Below is a small trained network, with its code and all its weights. Each question gives an input and a target symbol and asks what happens when units are switched off, that is, made to give their printed mean instead of their output.

import numpy as np


def w(rows, s, z=0):
    codes = np.array(rows[::2]) - 128.0
    scale = np.full(codes.shape[1], s)
    scale[-1] = z or s
    return codes * scale


def norm(h):
    return h / np.sqrt((h * h).mean(-1, keepdims=True) + 1e-5)


def f(y):
    return np.maximum(y, 0)


def softmax(a):
    e = np.exp(a - a.max(-1, keepdims=True))
    return e / e.sum(-1, keepdims=True)


def log_softmax(a):
    a = a - a.max(-1, keepdims=True)
    return a - np.log(np.exp(a).sum(-1, keepdims=True))


def net(x, mask):
    ids = ['αβδεζμξπστψ'.index(c) for c in x.split()]
    T = len(ids)
    res = E[ids] + P[:T]
    r = norm(res)
    for j in range(3):
        rows = slice(2 * j, 2 * j + 2)
        q, k, v = (r @ M[0][rows].T for M in (Q, K, V))
        z = softmax(np.where(np.tri(T) > 0, q @ k.T / 2**0.5, -1e9)) @ v
        o = O[0][rows]
        res = res + np.where(mask[j], z, o[:, -1]) @ o[:, :-1]
    y = f(norm(res) @ A[0][:, :-1].T + A[0][:, -1])
    res = res + np.where(mask[3:11], y, B[0][:, -1]) @ B[0][:, :-1]
    return log_softmax(norm(res)[-1] @ U[:, :-1].T + U[:, -1])


Q, K, V, O, A, B = {}, {}, {}, {}, {}, {}
E = w([
[164,72,119,59,140,165],'α',
[185,146,101,84,134,153],'β',
[86,98,111,158,128,187],'δ',
[216,130,126,150,160,117],'ε',
[67,247,58,118,104,13],'ζ',
[182,108,179,175,179,118],'μ',
[208,252,152,195,25,214],'ξ',
[160,96,122,62,149,156],'π',
[124,124,83,116,112,198],'σ',
[166,54,113,64,141,157],'τ',
[173,48,111,52,133,166],'ψ',
],0.0037)
P = w([
[90,83,80,114,7,57],'0',
[118,104,112,127,7,128],'1',
[119,117,122,116,29,141],'2',
[114,129,127,103,50,144],'3',
[112,130,137,91,70,155],'4',
[105,138,135,87,85,150],'5',
[107,145,135,87,97,145],'6',
[101,152,136,93,108,140],'7',
[101,159,136,95,117,139],'8',
[100,159,131,91,125,131],'9',
[101,159,128,87,133,125],'10',
[102,164,127,94,140,117],'11',
[102,170,124,102,143,114],'12',
[105,173,127,99,149,105],'13',
],0.0013)
Q[0] = w([
[91,46,143,250,172,150],'h1',
[14,155,69,98,96,126],'h1',
[159,138,168,114,146,3],'h2',
[88,62,193,210,209,174],'h2',
[128,130,74,96,85,200],'h3',
[158,135,178,128,155,5],'h3',
],0.0049)
K[0] = w([
[70,79,155,205,162,138],'h1',
[77,96,65,64,3,193],'h1',
[208,144,195,111,171,33],'h2',
[105,46,171,187,131,138],'h2',
[95,143,80,90,110,165],'h3',
[174,157,165,137,167,76],'h3',
],0.0059)
V[0] = w([
[246,130,181,129,136,42],'h1',
[124,130,253,167,143,62],'h1',
[138,32,158,236,187,128],'h2',
[252,128,153,114,199,67],'h2',
[182,164,13,152,126,154],'h3',
[161,119,128,241,159,140],'h3',
],0.0024)
O[0] = w([
[9,77,86,128,36,101,241],'h1',
[135,126,35,141,27,96,177],'h1',
[162,162,130,19,132,169,248],'h2',
[91,138,130,155,213,248,164],'h2',
[91,64,249,150,138,88,147],'h3',
[108,140,235,57,185,164,206],'h3',
],0.0022,0.0016)
A[0] = w([
[37,85,137,154,56,58,250],'n1',
[116,185,124,181,4,93,15],'n2',
[115,194,61,109,33,111,193],'n3',
[46,68,168,171,84,89,204],'n4',
[186,112,76,124,86,90,97],'n5',
[151,94,116,142,79,178,96],'n6',
[202,116,161,121,105,84,176],'n7',
[189,128,125,103,154,189,85],'n8',
],0.0038,0.0018)
B[0] = w([
[202,70,254,124,180,185,168],'n1',
[62,142,67,216,170,111,138],'n2',
[156,96,158,70,85,155,167],'n3',
[133,154,44,80,87,95,182],'n4',
[122,121,165,84,125,150,154],'n5',
[132,154,113,108,154,102,216],'n6',
[105,131,99,108,118,154,177],'n7',
[100,116,121,178,137,87,251],'n8',
],0.0052,0.0028)
U = w([
[188,92,158,44,114,200,235],'α',
[91,112,2,98,151,87,118],'β',
[116,110,171,208,212,129,251],'δ',
[127,143,154,132,115,121,26],'ε',
[118,150,166,129,109,108,32],'ζ',
[134,127,137,148,105,134,2],'μ',
[150,190,130,187,60,188,209],'ξ',
[127,142,149,135,114,123,24],'π',
[131,129,135,146,106,125,34],'σ',
[137,122,166,145,75,64,86],'τ',
[131,189,170,112,122,89,63],'ψ',
],0.0083,0.0034)

Each question gives the input, a string of symbols that net reads in full, and the target symbol t.
The units are the heads (2 rows each of Q, K, V and O) and the neurons (one row each of A and B). Each row of codes is followed by its name. A weight is (code - 128) times the scale printed after its matrix; where a second scale follows, it is the last column's (O, A, B and U).
mask holds one flag per unit, heads first, then neurons. A switched-off unit (its flag False) gives its mean, the last column of its rows in O or B, instead of its output. The means were averaged over made-up inputs and are rounded, as every weight is.
A unit's drop is (log p(t) with every unit on - log p(t) with that unit switched off) / (log p(t) with every unit on - log p(t) with every unit switched off).
The circuit of an input: a set's keep is (log p(t) with only the set's units on - log p(t) with every unit switched off) / (log p(t) with every unit on - log p(t) with every unit switched off). Starting from all 11 units, units are removed one at a time, each time the one whose removal leaves the highest keep (on an exact tie, the one counted first), for as long as the keep stays at least 0.8.
units of the circuit, in order: the units of the circuit, biggest drop first
unit that matters most: the unit with the biggest drop
top k neurons: the k neurons with the biggest drops, biggest first
heads that matter: for each layer, one digit per head in row order, 1 if its drop is at least 0.15 and else 0, layers parted by /
drop of u: that unit's drop, to one decimal
input μ μ σ α δ μ δ ζ δ μ δ μ μ ε, target α: unit that matters most	h1
input μ μ μ π ε σ σ π δ μ δ, target β: heads that matter	111
input μ μ δ μ β β, target β: units of the circuit, in order	(n1 h2 n8)
input μ μ μ τ π μ μ μ ξ α ξ α, target β: top 2 neurons	(n1 n3)
input ε σ μ τ δ δ μ τ σ, target β: top 4 neurons	(n1 n8 n5 n6)
input μ δ μ δ β μ μ β ε μ σ μ β, target δ: units of the circuit, in order	(h1 h2 n4 n8)
input σ α δ β ξ δ δ β β, target δ: units of the circuit, in order	(h1 n4 n8 h2)
input μ ε β α μ ε, target β: units of the circuit, in order	(h2 h1 n1)
input μ ψ β β ξ μ, target β: units of the circuit, in order	(h1 n4)
input α β μ μ ε σ τ μ β μ δ, target α: units of the circuit, in order	(h2 n1 n4)
input σ μ π μ ε ε μ ε, target δ: heads that matter	011
input δ μ σ δ σ μ μ β μ α μ ε ζ δ, target δ: heads that matter	100
input ε δ π ε μ π σ ε, target δ: units of the circuit, in order	(h2 n8)
input τ σ ψ δ μ μ β μ β, target β: heads that matter	111
input ε ε ξ δ, target α: units of the circuit, in order	(n1 n4)
input μ μ τ μ δ δ π α ζ π, target β: units of the circuit, in order	(n1 h3)
input δ δ μ ψ ε ε, target β: top 3 neurons	(n1 n7 n8)
input π σ σ, target β: top 4 neurons	(n1 n6 n8 n3)
input β δ β β δ δ μ μ π δ μ μ ε, target α: top 4 neurons	(n5 n3 n4 n6)
input μ δ β δ, target β: heads that matter	110
input σ π δ σ μ, target α: top 2 neurons	(n1 n4)
input σ μ σ ψ σ δ δ μ π μ σ, target δ: top 2 neurons	(n4 n8)
input π ζ ζ μ ε π, target β: top 3 neurons	(n1 n3 n5)
input μ σ μ π ε σ ξ ζ σ, target δ: drop of n4	0.5
input μ μ σ μ ε ζ μ μ δ ε δ δ, target δ: drop of n8	0.0
input δ δ σ ζ τ δ μ, target α: drop of n7	0.1
input δ ξ δ δ μ μ, target β: drop of n1	0.2
